Here is a tiny trained network, its code and every weight. The questions are about switching its units off for an input and a class, where a switched-off unit gives its printed mean instead of its output.

import numpy as np


def w(rows, s, z=0):
    codes = np.array(rows[::2]) - 128.0
    scale = np.full(codes.shape[1], s)
    scale[-1] = z or s
    return codes * scale


def f(y):
    return y / 2 * (1 + np.tanh(0.7978845608 * (y + 0.044715 * y**3)))


def log_softmax(a):
    a = a - a.max(-1, keepdims=True)
    return a - np.log(np.exp(a).sum(-1, keepdims=True))


def net(x, mask):
    res = np.array(x, float).reshape(1, 2) / 4 @ E
    y = f(res @ A[0][:, :-1].T + A[0][:, -1])
    res = res + np.where(mask, y, B[0][:, -1]) @ B[0][:, :-1]
    return log_softmax(res[-1] @ U[:, :-1].T + U[:, -1])


A, B = {}, {}
E = w([
[186,228,95,212,82,191,178,87,59],'x0',
[103,108,216,254,188,226,99,205,54],'x1',
],0.0074)
A[0] = w([
[198,193,70,170,68,178,170,79,42,93],'neuron 1',
[151,155,1,49,43,56,134,74,158,86],'neuron 2',
[68,128,175,187,165,209,89,192,85,104],'neuron 3',
[121,68,168,76,206,74,58,187,174,98],'neuron 4',
[80,53,193,73,179,78,89,142,165,81],'neuron 5',
[137,139,154,141,141,77,115,134,80,254],'neuron 6',
[67,20,162,85,190,88,102,153,144,106],'neuron 7',
[135,102,206,180,239,160,85,168,55,106],'neuron 8',
[199,227,126,167,63,169,200,114,98,114],'neuron 9',
[117,116,206,172,187,186,74,182,46,95],'neuron 10',
[172,219,85,172,66,172,169,107,71,98],'neuron 11',
],0.0062,0.0096)
B[0] = w([
[72,145,129,196,161,58,64,99,112,194],'neuron 1',
[193,197,214,163,46,150,182,82,188,225],'neuron 2',
[174,188,154,128,69,117,155,96,178,198],'neuron 3',
[90,143,141,185,147,60,77,114,103,183],'neuron 4',
[85,203,181,225,159,23,77,56,123,173],'neuron 5',
[118,54,24,7,151,219,189,217,99,255],'neuron 6',
[113,132,144,190,157,81,72,121,90,186],'neuron 7',
[162,186,172,125,84,139,162,81,182,201],'neuron 8',
[92,126,122,169,166,75,90,97,101,196],'neuron 9',
[173,161,153,160,89,120,142,80,164,197],'neuron 10',
[110,147,135,190,168,49,64,113,92,188],'neuron 11',
],0.011,0.0084)
U = w([
[225,161,166,137,8,133,170,122,231,54],'0',
[22,123,133,157,226,69,58,132,54,70],'1',
[109,27,59,76,162,223,180,193,91,253],'2',
],0.013,0.005)

Each question gives the input, the list of numbers given to net, and the class t.
The units are the neurons (one row each of A and B). Each row of codes is followed by its name. A weight is (code - 128) times the scale printed after its matrix; where a second scale follows, it is the last column's (A, B and U).
mask holds one flag per neuron, in row order. A switched-off neuron (its flag False) gives its mean, the last column of its row in B, instead of its output. The means were averaged over made-up inputs and are rounded, as every weight is.
A unit's drop is (log p(t) with every unit on - log p(t) with that unit switched off) / (log p(t) with every unit on - log p(t) with every unit switched off).
The circuit of an input: a set's keep is (log p(t) with only the set's units on - log p(t) with every unit switched off) / (log p(t) with every unit on - log p(t) with every unit switched off). Starting from all 11 units, units are removed one at a time, each time the one whose removal leaves the highest keep (on an exact tie, the one counted first), for as long as the keep stays at least 0.8.
circuit, biggest first: the units of the circuit, biggest drop first
k most important neurons: the k neurons with the biggest drops, biggest first
drop when u is switched off: that unit's drop, to one decimal
input [6,8], class 0: circuit, biggest first -> (neuron 3)
input [3,3], class 2: 2 most important neurons -> (neuron 2; neuron 5)
input [-6,7], class 0: 3 most important neurons -> (neuron 8; neuron 3; neuron 10)
input [-3,1], class 2: 2 most important neurons -> (neuron 1; neuron 11)
input [-8,-7], class 1: 3 most important neurons -> (neuron 4; neuron 5; neuron 7)
input [8,7], class 1: 2 most important neurons -> (neuron 1; neuron 11)
input [-8,8], class 0: 3 most important neurons -> (neuron 8; neuron 3; neuron 10)
input [5,4], class 1: 2 most important neurons -> (neuron 2; neuron 1)
input [2,-3], class 2: drop when neuron 8 is switched off -> 0.2
input [-4,-3], class 1: drop when neuron 4 is switched off -> 0.1
input [-6,-5], class 1: drop when neuron 5 is switched off -> 0.6
